Here is a tiny trained network, its code and every weight. The questions are about switching its units off for an input and a target symbol, where a switched-off unit gives its printed mean instead of its output.

import numpy as np


def w(rows, s, z=0):
    codes = np.array(rows[::2]) - 128.0
    scale = np.full(codes.shape[1], s)
    scale[-1] = z or s
    return codes * scale


def norm(h):
    return h / np.sqrt((h * h).mean(-1, keepdims=True) + 1e-5)


def f(y):
    return np.maximum(y, 0)


def softmax(a):
    e = np.exp(a - a.max(-1, keepdims=True))
    return e / e.sum(-1, keepdims=True)


def log_softmax(a):
    a = a - a.max(-1, keepdims=True)
    return a - np.log(np.exp(a).sum(-1, keepdims=True))


def net(x, mask):
    ids = ['ΞΩαβδζηθπτ'.index(c) for c in x.split()]
    T = len(ids)
    res = E[ids] + P[:T]
    q, k, v = (norm(res) @ M[0].T for M in (Q, K, V))
    z = softmax(np.where(np.tri(T) > 0, q @ k.T / 4**0.5, -1e9)) @ v
    res = res + np.where(mask[0], z, O[0][:, -1]) @ O[0][:, :-1]
    y = f(norm(res) @ A[0][:, :-1].T + A[0][:, -1])
    res = res + np.where(mask[1:9], y, B[0][:, -1]) @ B[0][:, :-1]
    return log_softmax(norm(res)[-1] @ U[:, :-1].T + U[:, -1])


Q, K, V, O, A, B = {}, {}, {}, {}, {}, {}
E = w([
[4,152,44,81,112],'Ξ',
[163,94,178,55,132],'Ω',
[186,204,111,164,154],'α',
[189,132,80,125,68],'β',
[180,138,140,152,45],'δ',
[175,97,170,117,61],'ζ',
[145,151,221,135,95],'η',
[188,188,81,147,81],'θ',
[164,240,105,106,142],'π',
[157,187,198,91,181],'τ',
],0.022)
P = w([
[72,198,136,2,57],'0',
[116,167,158,59,74],'1',
[150,144,158,87,85],'2',
[182,117,158,110,112],'3',
[211,91,149,116,136],'4',
[241,62,125,116,160],'5',
],0.009)
Q[0] = w([
[205,240,123,79,59],'head 0',
[162,44,218,77,68],'head 0',
[108,171,186,30,211],'head 0',
[133,152,176,255,185],'head 0',
],0.026)
K[0] = w([
[22,143,28,205,165],'head 0',
[28,2,197,153,97],'head 0',
[50,144,183,45,251],'head 0',
[175,231,203,244,152],'head 0',
],0.022)
V[0] = w([
[156,59,159,159,136],'head 0',
[64,138,177,94,170],'head 0',
[209,98,90,135,254],'head 0',
[148,196,168,185,137],'head 0',
],0.0094)
O[0] = w([
[118,239,88,83,155,60],'head 0',
[152,102,17,176,96,139],'head 0',
[86,134,108,130,13,1],'head 0',
[168,54,117,1,92,178],'head 0',
],0.0083,0.0066)
A[0] = w([
[121,66,121,196,66,72],'neuron 0',
[96,68,138,74,174,39],'neuron 1',
[136,105,112,111,70,149],'neuron 2',
[13,115,43,130,122,191],'neuron 3',
[140,166,56,211,111,53],'neuron 4',
[97,164,123,137,230,54],'neuron 5',
[125,183,136,202,194,73],'neuron 6',
[3,179,202,68,23,254],'neuron 7',
],0.02,0.002)
B[0] = w([
[118,183,115,180,117,153],'neuron 0',
[169,146,173,121,121,188],'neuron 1',
[124,155,146,108,151,198],'neuron 2',
[200,94,150,172,208,194],'neuron 3',
[173,79,63,87,111,158],'neuron 4',
[130,111,97,142,214,163],'neuron 5',
[66,123,167,84,83,174],'neuron 6',
[35,227,2,125,132,254],'neuron 7',
],0.035,0.0056)
U = w([
[90,226,69,90,124,209],'Ξ',
[219,136,176,105,138,191],'Ω',
[37,100,164,89,218,2],'α',
[162,135,77,195,55,70],'β',
[85,63,93,50,130,51],'δ',
[46,134,190,183,66,123],'ζ',
[153,111,66,153,89,48],'η',
[137,167,118,234,114,52],'θ',
[142,116,75,191,245,76],'π',
[149,79,52,82,50,56],'τ',
],0.012,0.0039)

Each question gives the input, a string of symbols that net reads in full, and the target symbol t.
The units are the heads (4 rows each of Q, K, V and O) and the neurons (one row each of A and B). Each row of codes is followed by its name. A weight is (code - 128) times the scale printed after its matrix; where a second scale follows, it is the last column's (O, A, B and U).
mask holds one flag per unit, heads first, then neurons. A switched-off unit (its flag False) gives its mean, the last column of its rows in O or B, instead of its output. The means were averaged over made-up inputs and are rounded, as every weight is.
A unit's drop is (log p(t) with every unit on - log p(t) with that unit switched off) / (log p(t) with every unit on - log p(t) with every unit switched off).
The circuit of an input: a set's keep is (log p(t) with only the set's units on - log p(t) with every unit switched off) / (log p(t) with every unit on - log p(t) with every unit switched off). Starting from all 9 units, units are removed one at a time, each time the one whose removal leaves the highest keep (on an exact tie, the one counted first), for as long as the keep stays at least 0.8.
circuit, biggest first: the units of the circuit, biggest drop first
most important unit: the unit with the biggest drop
k most important neurons: the k neurons with the biggest drops, biggest first
drop of u: that unit's drop, to one decimal
input τ η Ξ η π, target δ: circuit, biggest first => (neuron 6; head 0; neuron 4)
input τ δ η Ξ δ, target β: most important unit => neuron 0
input Ξ Ω η ζ τ, target α: circuit, biggest first => (neuron 6; head 0; neuron 5)
input θ π τ Ξ ζ, target θ: circuit, biggest first => (neuron 0; head 0)
input π η Ξ η η, target ζ: circuit, biggest first => (head 0; neuron 6)
input Ω Ξ δ, target β: circuit, biggest first => (neuron 0; head 0; neuron 4; neuron 7)
input τ π θ Ω Ω, target Ω: 4 most important neurons => (neuron 7; neuron 1; neuron 6; neuron 0)
input θ θ τ Ξ τ, target α: 3 most important neurons => (neuron 6; neuron 5; neuron 7)
input η τ π τ Ξ, target π: 2 most important neurons => (neuron 3; neuron 5)
input η τ τ Ξ θ, target τ: 2 most important neurons => (neuron 4; neuron 6)
input η θ θ π α π, target Ω: drop of head 0 => 0.7
input η π β π, target Ω: drop of head 0 => 0.8
input η θ Ξ η τ ζ, target θ: drop of head 0 => 0.5
input τ τ η η τ, target Ω: drop of neuron 7 => 1.1
